Rows lie near named flat spaces through zero. A row that begins with a name and a colon came from that space; any other row is followed by the name of its block's space that it lies nearest.
mzzc: [-9, 34, -9, -1, -15, -28, -1, 10, 3, 1, 26, 6, 4, 15, -44, 29, 11, 5, 34, -13, -22, 20, 38, -1, 21, -2]
mzzc: [7, -37, 24, -14, 1, 7, -13, 44, 8, 15, -27, -14, 4, -13, 49, -27, -2, -34, 13, 6, 9, -50, -56, -5, 6, -16]
rdjf: [9, -28, 20, -29, -12, -66, -22, 19, 28, 20, 25, 30, -60, 54, 69, 13, 57, 63, 11, 2, -1, 6, 32, 2, -43, -21]
ccqn: [15, -21, -21, 18, -27, -11, 8, -16, -13, -26, 21, 25, -32, -1, -7, 24, -5, 10, -24, -22, -21, 23, 13, 0, -16, 9]
ccqn: [8, -10, -33, 11, -58, 34, -6, -37, 16, -42, -11, 62, 29, -86, -45, -22, 20, -47, -54, -25, -14, -19, 5, 33, -14, 20]
jlmc: [-5, 7, -2, -2, 27, 8, 12, -2, -25, 10, -26, -1, -9, 22, -8, -17, -14, 23, 7, 22, 0, -13, 24, -13, -7, -29]
mzzc: [6, -17, -6, 38, -20, -5, -5, -66, 29, -3, 45, 6, -1, -9, -2, 27, 38, 35, -72, -12, 6, 51, 26, 46, -17, 62]
mzzc: [6, 4, -3, -33, 46, 37, 27, 1, -16, -40, -27, -22, -15, -12, 33, -36, -31, -10, -8, 30, 54, -15, -58, -33, -40, -23]
ccqn: [-27, 66, 2, -20, 10, 3, 12, -59, 21, -20, 2, 60, -6, -15, -17, -26, 65, 58, -6, -4, 4, 22, 62, 78, -52, 4]
ccqn: [-1, 22, -41, -27, -23, 39, -33, -47, 14, -9, -41, 55, 51, -41, -24, -27, -31, -32, -42, 11, 16, 6, 39, -72, -8, -1]
mzzc: [-5, 30, 35, 22, 15, -6, 5, -28, -20, -12, 13, 17, -34, 39, 0, 25, 40, 37, 32, -34, -49, 15, 47, 14, -32, -1]
mzzc: [-21, 38, -6, -3, -23, -35, -18, -5, 49, 30, 46, -6, 39, -7, -29, 27, 30, 11, 4, -6, 10, 46, 25, 47, 42, 43]
jlmc: [-10, 36, 17, -12, -30, 22, -27, -21, 49, -20, 2, 31, 52, -58, -26, -15, 65, -47, 3, -24, -3, -21, 5, 24, -8, 24]
rdjf: [-9, 42, 1, -6, 28, 1, 16, 24, -19, -3, 3, -40, 14, 25, -48, 13, -18, -13, 50, 13, 1, -3, 6, -38, 26, -22]
jlmc: [-20, -7, -2, -9, 10, -1, 23, 38, -58, 32, -73, 55, -36, 3, 20, -54, -43, 32, 39, 0, -47, -46, 12, 68, 6, -62]
jlmc: [4, 1, -22, 15, -45, -3, -9, -24, -16, -18, 1, 62, -14, -18, -6, 22, -23, -5, -10, -49, -50, 31, 26, 5, -2, 16]
ccqn: [-2, 36, -9, 3, 10, 17, 12, -27, -60, -31, -24, 45, -37, 21, 7, 18, -63, 12, 28, -40, -49, 38, 27, -43, -21, -15]
ccqn: [2, 24, -9, 6, 17, 4, 16, -32, -9, -26, 19, -7, -12, 19, -30, 16, 9, 23, -9, 7, 7, 25, 31, -22, -24, 1]
rdjf: [8, -22, -36, 21, -20, 49, 21, -40, -11, -39, -21, 27, 14, -73, -27, -31, -22, -28, -69, -4, 8, -9, -25, 39, -14, 21]
rdjf: [3, 3, 8, 2, -11, 2, -4, -5, 12, -14, 2, 14, 4, -8, -31, -8, 53, -7, 2, 0, -11, -32, 27, 4, -20, -14]
jlmc: [12, -33, -41, -9, -45, -33, -31, 9, 21, 31, 4, 25, 13, 10, -26, 8, -3, 2, -29, 23, 2, -2, 52, -48, 21, -14]
jlmc: [10, 0, -23, 11, -33, -3, -10, -28, -3, -20, 15, 33, -6, -7, -16, 27, -10, -4, -21, -26, -22, 32, 28, -25, -7, 17]
rdjf: [5, -1, 94, 46, 54, 39, -34, -37, -23, 28, -22, -37, -3, 66, 70, 24, 16, 4, 31, -32, -50, -6, 9, -64, -21, 17]
mzzc: [-11, 76, -4, -4, 51, 20, 44, -49, -37, -59, 17, -6, -31, 26, -28, 20, -13, 37, 20, -8, 6, 55, 24, -16, -44, 0]
rdjf: [-17, 25, -19, -36, 12, -14, 4, 0, -1, 14, -13, 24, -12, 4, 38, -14, -43, 34, 4, 9, 23, 39, -3, 18, 0, -4]
ccqn: [-8, 49, 12, 3, 26, 25, 30, -6, -61, -44, -23, 22, -34, 11, -6, 7, -38, -3, 56, -39, -47, 9, 0, -11, -21, -24]
rdjf: [19, -1, -8, 1, 5, -12, 30, -26, -16, -65, 36, 14, -66, 21, -1, 25, 29, 35, -13, -11, 0, 23, 15, -13, -68, -9]
ccqn: [1, 2, -14, -14, -11, -15, -6, -10, 1, -3, 1, 33, -19, 9, 14, 3, -4, 23, -7, -3, -3, 19, 24, -9, -17, -6]
mzzc: [30, 8, 7, 9, 14, -2, 42, -9, -34, -101, 51, -17, -75, 27, -12, 50, 22, -1, 21, -31, -11, 18, -18, -52, -69, -11]
jlmc: [1, -13, -2, 14, -97, -8, -54, 2, 16, 7, -7, 92, 22, -60, 21, 21, -10, -58, 7, -91, -84, 11, 1, 30, 34, 39]
jlmc: [-22, 60, 22, -7, 28, 29, -28, -42, 44, 25, -8, -23, 79, 0, -54, -18, 60, -7, 1, 35, 27, -14, 57, -26, 7, 9]
rdjf: [4, -4, 9, 6, 2, -27, -6, 3, 2, 7, 38, -22, -23, 30, 49, 47, -29, 16, 7, -24, 0, 60, -26, -11, 12, 35]
jlmc: [-11, 26, 11, 20, -1, 12, -9, -28, -8, 9, -1, 12, 14, 0, -1, 16, -12, 2, 7, -30, -30, 30, 17, 11, 14, 27]
ccqn: [-7, 21, 2, 24, -1, 35, 9, -37, -10, -19, -9, 14, 19, -31, -31, -7, 5, -13, -13, -20, -20, 1, 8, 31, -3, 20]
ccqn: [-15, 78, -10, -8, 38, 39, 9, -68, -37, -29, -25, 31, 2, 21, -27, 3, -36, 25, 10, -6, -12, 46, 63, -58, -32, -8]
rdjf: [9, 5, -3, 29, 3, 26, 15, -61, -17, -47, 28, 4, -23, -16, 37, 36, -39, 4, -41, -47, -3, 76, -36, 9, -25, 64]
rdjf: [12, -62, -41, 4, -36, -4, 3, -11, 8, 3, 1, 28, -17, -46, 53, -12, -49, 7, -78, -4, 24, 31, -49, 52, 2, 36]
mzzc: [19, -29, -16, 30, -28, -7, 4, 6, -33, -16, 5, 14, -23, 11, -32, 27, -15, -12, 0, -21, -47, -8, 22, -31, 4, -13]
jlmc: [-5, -27, -16, -6, -37, -9, -9, 34, -41, 28, -64, 83, -24, -12, 18, -33, -43, 0, 24, -24, -66, -39, 22, 28, 13, -48]
mzzc: [19, -55, -11, -3, -24, -7, -13, -7, 42, -1, 18, -3, 2, -26, 26, -11, 32, -3, -65, 21, 42, -10, -24, 11, -19, 20]
[27, -57, -34, -11, -9, -65, 29, 71, -13, -7, 42, -40, -60, 47, -11, 28, -10, 22, 7, 36, 24, -10, -16, -32, 5, -43]  rdjf
[-16, 34, 10, -13, 12, -16, 8, -13, -26, -1, -10, 50, -46, 28, 38, 4, -11, 53, 33, -29, -34, 34, 31, 30, -27, -12]  ccqn
[-43, 90, -43, -45, 29, 4, 9, -21, 27, 25, -1, -11, 64, -20, -46, -21, -41, 20, -1, 44, 67, 58, 20, 23, 43, 17]  mzzc
[-6, 34, -2, 21, 33, 49, -7, -45, -31, 7, -28, -22, 38, 14, -24, 9, -59, -15, -5, 3, -7, 27, 22, -74, 19, 14]  ccqn
[9, -4, 13, 15, -30, 9, -19, -11, 4, -21, 14, 16, 4, -23, 22, 28, -7, -38, 2, -53, -31, 20, -26, -9, 3, 36]  jlmc
[-9, 21, 9, 5, 20, 14, 8, -6, -25, 2, -19, 3, -3, 11, -1, -4, -20, 6, 21, -7, -19, 2, 9, -2, 1, -9]  mzzc
[13, -32, 2, 5, 14, -6, -23, 15, -5, 41, -10, -38, 10, 47, 13, 12, -30, -1, -4, 31, 9, -7, 12, -88, 22, -15]  jlmc
[28, -59, -17, 14, -3, 20, 26, -32, -24, -45, -15, 32, -56, -12, 18, -26, 15, 24, -65, 10, 4, -27, 0, 8, -72, -20]  rdjf
[-6, 19, 10, -47, 24, -18, -3, 44, -11, 9, -21, 0, -20, 34, 38, -10, -24, 7, 56, 13, 10, -10, -10, -46, -5, -45]  ccqn
[-18, 55, -10, -74, 18, 15, -23, -1, 28, 3, -44, 32, 38, -12, 1, -50, 3, -8, 20, 39, 45, -20, 26, -55, -20, -41]  ccqn
[10, 11, 22, 43, 10, 21, -16, -46, -18, -10, 26, -29, 4, 27, 22, 64, -41, -14, -4, -47, -29, 68, -7, -65, 10, 57]  jlmc
[10, -3, 39, 13, 34, 22, 16, -34, -11, -38, 9, -10, -40, 13, 48, 4, 30, 20, -8, -18, 1, 6, -24, 10, -60, 13]  mzzc
[21, -50, -2, 32, -59, -37, -21, 9, 29, 4, 49, 4, -6, -5, -11, 41, 44, -13, -24, -26, -26, 3, 9, 13, 14, 30]  mzzc
[-11, 55, -22, -44, 21, 24, -18, -40, 15, -5, -27, 22, 36, 2, -22, -23, -9, 5, -9, 36, 38, 13, 51, -77, -22, -18]  ccqn
[9, -11, -12, 8, 40, -3, 17, -7, -29, 11, 1, -40, -22, 56, -5, 13, -35, 37, -12, 39, 20, 17, 21, -60, -5, -19]  jlmc
[-15, 25, 11, 11, 2, 2, 2, -14, 3, 7, 8, 3, 9, -9, 1, 7, 2, 8, 8, -21, -13, 24, -1, 48, 13, 26]  jlmc
[-27, 14, 6, -40, 7, 9, -65, -9, 32, 94, -66, 31, 62, 4, 68, -42, -48, 7, -6, 25, 19, 10, 24, -32, 38, 3]  ccqn
[8, 8, -9, -31, 22, -9, 0, 21, 10, -7, 8, -35, 3, 28, -13, 2, 0, -4, 12, 41, 43, -9, 1, -75, -7, -29]  ccqn
[5, -26, -4, -8, 10, 14, 7, 2, -14, 4, -42, 20, -12, -1, 0, -45, 11, 13, -16, 31, 4, -52, 17, -1, -28, -43]  rdjf
[-10, 32, 12, -11, 41, 26, 10, -40, -27, -11, -27, 20, -23, 17, 42, -13, -28, 35, 2, -5, 2, 29, 9, -10, -38, -3]  rdjf

Rows lie near named flat spaces through zero. A row that begins with a name and a colon came from that space; any other row is followed by the name of its block's space that it lies nearest.
rt-zm: [-13, -14, 61, -34, 22, -9, 24, -12, 6, 17, 19, -21, 11, -5, -15, 23, -17, -15, 21, -19, 0, 3, -5, -30, -43, -25]
ml-fg: [-18, 54, -20, 28, 58, -69, 56, 62, -29, 28, 52, -23, -6, -24, 63, -6, 23, 64, -16, -51, 32, -20, 55, 40, 7, 61]
ml-fg: [-4, -24, 16, -55, 10, -6, -29, -16, -2, 5, -17, 7, -7, 22, -35, -28, -16, -32, -3, -2, 1, -10, -22, -8, -27, -63]
bz-gd: [8, 17, 11, 66, 33, 26, 42, 61, 33, -38, 16, -12, -16, -1, -2, 9, 21, -12, 6, 7, -45, 44, 13, 6, -46, 52]
zj-rj: [-34, 25, -6, 12, -14, -5, 18, 38, -13, -17, 50, 29, 5, -39, 61, -4, 28, -40, 45, -78, 3, -10, 61, -13, -27, 31]
bz-gd: [-16, 25, -23, 38, 34, -19, 58, 54, -4, -39, 14, -45, -9, 12, 16, -14, -17, -32, 1, 53, -30, 23, 6, 59, -41, 56]
ml-fg: [-11, 23, 27, -22, 16, -8, 4, 16, -3, -8, 33, 40, -22, -31, 11, -7, 11, -20, 36, -85, 9, -23, 41, -21, -49, -13]
nf-mn: [4, -8, -12, -4, 26, -29, 16, 12, -5, -23, 2, -11, -6, 4, 8, -1, 13, 2, -2, 20, 6, 7, 3, 27, -6, 2]
zj-rj: [-1, -17, 25, -79, 22, -25, -11, -24, -14, -24, -6, 10, -16, 7, -23, -12, -17, -40, 23, 3, 6, 1, 1, 4, -42, -63]
nf-mn: [-7, -15, -7, 26, -29, 33, -28, 2, 16, 30, -12, 2, 17, 15, -11, -13, 4, -3, -22, -8, -10, -8, -26, -26, 19, -4]
ml-fg: [-34, 108, -12, -9, 49, -38, 33, 56, -41, 27, 31, -7, -52, -4, 4, -71, -75, -10, -7, -45, -1, -58, 36, 63, -62, 31]
zj-rj: [-6, 24, -23, 40, -42, 23, -5, -1, -9, 33, 3, -5, 23, -9, 30, 9, -1, 31, -13, -2, -1, 2, 12, -8, 56, 45]
zj-rj: [-35, 2, 37, -30, -13, 2, 14, -8, -7, 12, 26, -6, 14, -13, 5, 3, -29, -53, 37, -33, -4, -15, 7, -25, -45, -14]
nf-mn: [2, 41, -14, 29, -25, 29, 19, 6, -6, -36, 2, 2, -9, -13, 14, 10, -23, -22, 24, 30, -29, 25, 25, 20, -4, 50]
nf-mn: [-11, -26, 1, 26, -42, 37, -23, -6, 16, 30, -5, -1, 34, 6, 3, 7, 14, -5, -9, -9, -9, 5, -19, -41, 28, 1]
rt-zm: [40, 7, 14, 18, -13, 36, 1, -19, 18, -46, -9, 29, -15, -23, -6, 44, 20, 17, 26, 13, -16, 40, 21, -14, 9, 19]
nf-mn: [-12, -46, -44, 2, -7, -33, 5, 8, -10, -33, 1, -15, 26, 8, 39, 0, 40, -21, 0, 35, 14, 11, -2, 26, 23, 3]
ml-fg: [-21, 19, 31, -13, -7, 13, 2, 3, 5, 1, 25, 30, -15, -24, -6, -9, -21, -45, 37, -67, -2, -37, 14, -26, -57, -12]
bz-gd: [-3, 13, 20, -82, 23, -25, -13, 4, -39, -2, 10, 6, 3, 1, 23, -9, 16, -2, 17, -20, -2, 58, 61, -6, -2, -38]
zj-rj: [-26, 13, 48, -13, 12, 8, 35, 15, 1, 6, 27, -27, 10, -5, -1, 9, -27, -41, 29, -11, -26, 22, 13, -18, -55, 6]
rt-zm: [-48, -29, -16, -16, 29, -27, -25, 69, -8, 47, 17, -13, 25, 37, 20, -71, 40, -31, -37, -56, -3, -2, 1, -13, -18, -38]
bz-gd: [-44, 32, -20, -85, 47, -104, 7, -2, -71, 78, 14, -44, 0, 21, 16, -61, -59, 26, -39, -14, 59, -73, -1, 59, 7, -37]
nf-mn: [15, 10, 23, -3, 45, -1, -16, 13, 21, 30, -10, 15, -37, 14, -53, -30, -10, 29, -31, -39, 5, -37, -27, -8, -31, -34]
rt-zm: [22, 30, 10, 24, 40, 34, 7, 64, 19, -53, 1, 18, -34, 7, -10, -15, 32, -17, 8, -2, -58, 78, 42, 4, -47, 20]
bz-gd: [63, 7, 12, -14, 38, 1, -30, -6, 15, -30, -15, 65, -49, -18, -23, 14, 54, 67, -2, -42, 15, 16, 31, -14, 11, -28]
nf-mn: [0, 33, -57, -1, 6, -28, 20, 17, -29, -72, -3, 5, -31, -3, 24, -24, -17, -37, 19, 51, -5, 1, 26, 78, -15, 32]
zj-rj: [13, 18, -5, 28, -15, 31, 3, 3, 3, -3, -11, -13, 6, 5, 2, 14, -4, 17, -8, 37, -26, 43, 7, 2, 26, 33]
rt-zm: [10, 22, -41, -21, -30, 6, -58, -27, -15, 0, -26, 59, -35, -3, -17, -45, -19, -3, -8, -27, 24, -62, -6, 14, 18, -31]
bz-gd: [-1, -23, -1, -70, -18, -25, -60, -54, -27, 68, -19, 17, 16, 10, -9, -17, -3, 43, -29, -33, 50, -42, -16, -25, 58, -71]
nf-mn: [1, 38, -8, 18, -22, 24, 14, 1, -9, -24, 1, 0, -8, -11, 11, 7, -25, -16, 20, 24, -23, 20, 22, 16, -2, 39]
zj-rj: [-1, -25, -7, -60, 22, -48, -23, -17, -15, -8, -2, 26, -17, 0, -7, -25, 9, -10, 4, -29, 39, -44, -5, 11, -15, -60]
rt-zm: [10, 91, -18, 2, 21, 10, 7, 36, -30, -7, -4, 0, -40, 6, 2, -34, -38, 18, -10, 17, -33, 36, 49, 46, -4, 41]
ml-fg: [4, 18, 0, 9, 1, 13, -12, -2, 0, 41, -17, -14, -2, 19, -24, -15, -27, 30, -34, 12, -6, -7, -21, 1, 19, 1]
ml-fg: [-21, 17, 8, -8, -11, 14, -4, -7, -1, 23, -8, -12, -7, 16, -32, -30, -61, -37, -4, 8, -12, -35, -31, 6, -31, -12]
rt-zm: [-24, -68, -15, 7, 16, -6, -30, 47, 29, -4, 3, 15, 12, 27, -4, -46, 60, -51, -17, -43, -2, -14, -28, -23, -34, -47]
ml-fg: [-8, -101, 42, -15, -2, -17, -10, -26, 29, 40, 16, -9, 59, -5, 11, 48, 71, 22, -3, -45, 38, -4, -30, -77, 25, -50]
bz-gd: [-20, -4, 16, -31, 29, -22, -21, 19, -13, 81, 4, -23, 19, 27, -5, -33, 4, 36, -46, -39, 12, -3, -5, -22, 16, -36]
bz-gd: [11, 2, 10, -30, -23, 19, 0, -18, -10, -64, 3, 25, -2, -22, 20, 28, 14, -40, 55, 15, -20, 57, 47, -7, -10, 0]
zj-rj: [0, -25, -9, 28, -15, 13, -4, 4, 27, -38, 5, 35, -10, -16, -2, 2, 23, -39, 23, -26, 3, -33, -13, -11, -28, -1]
nf-mn: [12, -14, -6, 72, 31, 16, 34, 49, 31, -8, -7, -51, 13, 28, -6, 14, 26, 24, -36, 60, -39, 59, -21, 13, 6, 49]
rt-zm: [-8, -6, 43, -42, -4, -3, -6, -25, -9, 36, 14, 0, 19, -12, 5, 20, 0, 12, 14, -38, 13, 6, 15, -41, 5, -28]
bz-gd: [1, -15, 7, 22, 13, 29, 2, 45, 15, -12, -3, -22, 19, 24, 6, -1, 38, -12, -11, 24, -49, 86, 14, -16, -3, 13]
rt-zm: [25, 40, -6, 16, 24, 32, -9, 43, 10, -50, -10, 33, -46, 4, -18, -26, 11, -15, 6, -3, -43, 44, 33, 15, -36, 12]
zj-rj: [-9, -25, 27, -41, -10, 1, -9, -35, 4, 0, -7, 2, 1, 4, -30, 0, -31, -41, 18, 3, 5, -24, -29, -15, -31, -45]
ml-fg: [17, -31, -31, -51, -3, -9, -18, -17, -13, -97, -32, 15, -18, 18, -9, -14, 5, -70, 29, 78, -18, 45, 3, 44, -21, -37]
[1, 29, 9, -19, -13, -11, 12, -39, -21, 21, -1, -13, -1, -12, -2, 17, -49, 22, 6, 16, 17, -24, -1, 13, 17, 9]  rt-zm
[38, -22, 1, -58, 0, 17, -49, -23, 1, -66, -33, 52, -29, 7, -26, -7, 28, -28, 22, 16, -15, 48, 19, -5, -10, -59]  ml-fg
[-44, -30, 17, 8, -9, -20, 33, 1, 7, 20, 33, -27, 32, -11, 19, 12, -9, -41, 19, -25, 17, -45, -23, -16, -31, 4]  ml-fg
[-9, 12, 6, -3, -44, 34, -27, -21, -2, 24, -4, 20, 7, -8, -4, -4, -20, -12, 8, -26, -3, -17, -1, -29, 11, -6]  nf-mn
[-9, 31, -41, 42, -58, 38, 12, 4, -11, -49, -1, 1, 8, -13, 37, 9, -16, -45, 31, 49, -34, 32, 26, 25, 15, 65]  nf-mn
[10, -26, -26, 30, -7, 13, -10, 8, 14, -8, -23, -15, 11, 25, -7, -4, 17, 5, -27, 47, -14, 22, -27, 10, 26, 8]  bz-gd
[-22, -7, -2, -16, -49, 2, -5, -45, -12, 15, 3, 1, 19, -14, 7, 9, -37, -29, 21, -1, 21, -48, -18, -8, 9, -7]  bz-gd
[11, 38, 68, 25, 36, 24, 19, 27, 34, 20, 39, 41, -33, -40, -18, 19, 15, 29, 22, -114, -3, -22, 30, -56, -58, 9]  bz-gd
[-19, 35, 0, -28, 33, -2, -23, 57, -18, 22, 9, 11, -17, 21, 0, -64, 5, -17, -17, -49, -23, 21, 36, 0, -31, -22]  rt-zm
[-5, -79, 26, -2, 5, 2, -8, -7, 43, -20, 2, 15, 11, 2, -24, 11, 38, -45, 16, -26, 8, -23, -43, -40, -43, -49]  rt-zm
[38, -5, -49, 48, 95, -64, 12, 67, 13, -3, -5, -3, -35, 19, 4, -24, 76, 102, -72, -5, 30, -8, -2, 53, 27, 18]  zj-rj
[50, 5, 11, -67, 12, 27, -68, -19, -1, -48, -39, 72, -48, 8, -42, -22, 24, -2, 11, -13, -17, 48, 32, -14, -8, -70]  ml-fg
[-17, -8, 13, -45, 26, -33, 0, 8, -11, -4, 16, 9, -9, -2, 1, -22, 1, -31, 15, -36, 14, -21, 10, 1, -42, -38]  ml-fg
[25, -26, -35, -18, -33, 10, -22, -31, -10, -65, -31, 13, 4, 5, 10, 16, 19, -21, 17, 71, -9, 49, 8, 21, 35, -7]  bz-gd
[12, 41, -23, -16, 23, -17, 7, 24, -22, -54, 5, 27, -38, -12, 17, -18, 7, -11, 21, -1, -7, 20, 51, 41, -20, 13]  ml-fg
[-28, 4, -12, 39, -123, 79, -21, -37, 8, -20, 12, 46, 30, -43, 34, 25, -14, -79, 64, -30, -16, -21, 13, -49, 11, 35]  zj-rj
[-13, -2, -15, -9, -29, -4, -17, -13, -11, 3, 8, 25, 6, -16, 20, -6, 5, -14, 14, -33, 20, -32, 10, -8, 11, -7]  zj-rj
[7, 20, 29, -5, 18, 5, 9, -1, 2, 22, 1, -12, -6, 2, -17, 7, -18, 24, -7, -3, -7, 10, 2, -8, -7, 1]  nf-mn
[-20, 7, -35, -41, -23, -23, -18, -18, -42, 16, -11, -16, 16, 16, 20, -28, -29, -13, -10, 33, 12, -5, 3, 30, 33, -12]  nf-mn
[29, 42, -3, 46, -9, 37, -11, 5, 8, 30, -11, 10, -9, -5, -5, 12, 4, 72, -28, -7, -11, 18, 13, -12, 48, 39]  ml-fg
[-36, -44, -79, 27, -84, 22, -43, -1, -15, 14, -24, -21, 61, 33, 41, -31, 14, -45, -27, 56, -9, 10, -29, 7, 75, 12]  nf-mn
[30, -62, -15, -2, 2, -17, -3, -11, 7, -47, -5, 6, 25, -7, 33, 47, 85, 27, 7, 28, 14, 58, 17, -9, 47, -5]  ml-fg
[12, 31, -3, 43, 54, -21, 32, 39, 17, 0, 11, -2, -39, -4, -16, -12, -3, 36, -21, -19, 7, -38, -8, 30, -31, 29]  bz-gd
[-1, 105, 4, -29, 46, 13, -9, 67, -36, 8, 6, 13, -49, 14, -4, -66, -29, 2, -10, -31, -49, 55, 76, 27, -37, 11]  rt-zm
